Below are the code and all the weights of a small trained network. Each question names an input and a target symbol and asks about switching units off, where a switched-off unit gives its printed mean instead of its output.

import numpy as np


def w(rows, s, z=0):
    codes = np.array(rows[::2]) - 128.0
    scale = np.full(codes.shape[1], s)
    scale[-1] = z or s
    return codes * scale


def f(y):
    return y / 2 * (1 + np.tanh(0.7978845608 * (y + 0.044715 * y**3)))


def softmax(a):
    e = np.exp(a - a.max(-1, keepdims=True))
    return e / e.sum(-1, keepdims=True)


def log_softmax(a):
    a = a - a.max(-1, keepdims=True)
    return a - np.log(np.exp(a).sum(-1, keepdims=True))


def net(x, mask):
    ids = ['ΘΞΠδεηλστφω'.index(c) for c in x.split()]
    T = len(ids)
    res = E[ids] + P[:T]
    r = res
    for j in range(2):
        rows = slice(3 * j, 3 * j + 3)
        q, k, v = (r @ M[0][rows].T for M in (Q, K, V))
        z = softmax(np.where(np.tri(T) > 0, q @ k.T / 3**0.5, -1e9)) @ v
        o = O[0][rows]
        res = res + np.where(mask[j], z, o[:, -1]) @ o[:, :-1]
    y = f(res @ A[0][:, :-1].T + A[0][:, -1])
    res = res + np.where(mask[2:18], y, B[0][:, -1]) @ B[0][:, :-1]
    return log_softmax(res[-1] @ U[:, :-1].T + U[:, -1])


Q, K, V, O, A, B = {}, {}, {}, {}, {}, {}
E = w([
[84,121,122],'Θ',
[85,161,181],'Ξ',
[3,163,175],'Π',
[95,219,32],'δ',
[74,203,11],'ε',
[102,153,51],'η',
[103,130,42],'λ',
[135,73,220],'σ',
[149,189,184],'τ',
[52,163,156],'φ',
[75,134,8],'ω',
],0.013)
P = w([
[250,200,52],'0',
[121,130,122],'1',
[120,129,134],'2',
[116,127,138],'3',
[122,133,141],'4',
[118,136,143],'5',
[124,135,147],'6',
[121,132,147],'7',
[127,137,151],'8',
[131,134,157],'9',
[131,140,155],'10',
],0.011)
Q[0] = w([
[175,36,104],'H1',
[253,126,11],'H1',
[79,91,51],'H1',
[57,45,215],'H2',
[218,222,31],'H2',
[188,123,143],'H2',
],0.021)
K[0] = w([
[81,45,175],'H1',
[4,100,190],'H1',
[109,89,76],'H1',
[27,95,176],'H2',
[245,167,79],'H2',
[131,130,167],'H2',
],0.029)
V[0] = w([
[130,187,78],'H1',
[218,221,201],'H1',
[120,234,159],'H1',
[127,189,67],'H2',
[92,1,30],'H2',
[144,32,111],'H2',
],0.0082)
O[0] = w([
[83,121,238,253],'H1',
[23,44,149,175],'H1',
[44,146,176,201],'H1',
[140,254,101,183],'H2',
[249,169,130,49],'H2',
[174,83,175,58],'H2',
],0.0075,0.0067)
A[0] = w([
[182,127,143,140],'N1',
[140,92,164,70],'N2',
[130,151,69,64],'N3',
[133,161,198,101],'N4',
[117,133,88,76],'N5',
[105,167,141,64],'N6',
[111,142,90,68],'N7',
[156,106,144,254],'N8',
[118,135,97,87],'N9',
[121,86,93,169],'N10',
[116,144,131,98],'N11',
[131,133,119,84],'N12',
[121,134,168,66],'N13',
[139,93,4,142],'N14',
[120,125,102,69],'N15',
[133,131,111,97],'N16',
],0.014,0.0084)
B[0] = w([
[172,137,170,110],'N1',
[114,85,196,159],'N2',
[230,81,138,185],'N3',
[213,99,69,253],'N4',
[189,52,141,136],'N5',
[207,37,162,226],'N6',
[190,33,170,156],'N7',
[168,253,101,194],'N8',
[161,59,158,135],'N9',
[82,178,158,145],'N10',
[178,75,147,161],'N11',
[140,74,154,103],'N12',
[212,79,150,181],'N13',
[70,157,32,182],'N14',
[139,40,143,105],'N15',
[147,69,168,109],'N16',
],0.017,0.0048)
U = w([
[43,250,154,177],'Θ',
[20,15,168,2],'Ξ',
[117,194,98,148],'Π',
[94,143,167,215],'δ',
[156,83,186,15],'ε',
[140,160,86,133],'η',
[130,187,135,176],'λ',
[171,137,189,91],'σ',
[168,254,240,160],'τ',
[54,107,158,214],'φ',
[194,250,169,110],'ω',
],0.0056,0.0038)

Each question gives the input, a string of symbols that net reads in full, and the target symbol t.
The units are the heads (3 rows each of Q, K, V and O) and the neurons (one row each of A and B). Each row of codes is followed by its name. A weight is (code - 128) times the scale printed after its matrix; where a second scale follows, it is the last column's (O, A, B and U).
mask holds one flag per unit, heads first, then neurons. A switched-off unit (its flag False) gives its mean, the last column of its rows in O or B, instead of its output. The means were averaged over made-up inputs and are rounded, as every weight is.
A unit's drop is (log p(t) with every unit on - log p(t) with that unit switched off) / (log p(t) with every unit on - log p(t) with every unit switched off).
The circuit of an input: a set's keep is (log p(t) with only the set's units on - log p(t) with every unit switched off) / (log p(t) with every unit on - log p(t) with every unit switched off). Starting from the 12 units with the biggest drops (on a tie, the unit counted first), units are removed one at a time, each time the one whose removal leaves the highest keep (on an exact tie, the one counted first), for as long as the keep stays at least 0.8.
units of the circuit, in order: the units of the circuit, biggest drop first
most important unit: the unit with the biggest drop
top k neurons: the k neurons with the biggest drops, biggest first
heads that matter: for each layer, one digit per head in row order, 1 if its drop is at least 0.15 and else 0, layers parted by /
drop when u is switched off: that unit's drop, to one decimal
input ω ω Π η η, target ω: units of the circuit, in order	[H2, H1]
input τ σ λ Ξ δ ε, target Ξ: units of the circuit, in order	[H2, N8, N7]
input σ ω ω, target Θ: units of the circuit, in order	[N4, N6, N10]
input τ λ τ Π Θ, target Ξ: most important unit	H1
input τ Π σ Ξ, target Ξ: heads that matter	10
input ω ε δ η, target ω: heads that matter	11
input τ ω τ, target Ξ: units of the circuit, in order	[H1, H2]
input σ λ η, target Θ: units of the circuit, in order	[N4, N6, N13, N3]
input ω δ Θ Π φ τ, target ω: units of the circuit, in order	[N4, H1, H2, N8]
input τ Ξ Ξ φ ε δ λ, target Ξ: heads that matter	01
input σ δ τ Ξ ω, target Θ: units of the circuit, in order	[N4, N6, N13]
input ω Π σ λ ε Θ σ φ δ δ σ, target ω: heads that matter	10
input ε σ τ Θ ω δ τ σ Ξ Ξ ε, target ε: heads that matter	01
input σ φ λ, target Θ: most important unit	H2
input σ ε σ τ σ δ τ, target Θ: top 3 neurons	[N6, N3, N7]
input λ ε σ, target τ: drop when H2 is switched off	0.4
input τ Ξ Ξ σ φ, target Ξ: drop when H2 is switched off	0.1
input τ λ η ε ω ω Ξ δ δ ε Π, target Ξ: drop when H1 is switched off	0.7
input Ξ δ Ξ σ η σ Θ Π, target Ξ: drop when H2 is switched off	0.2
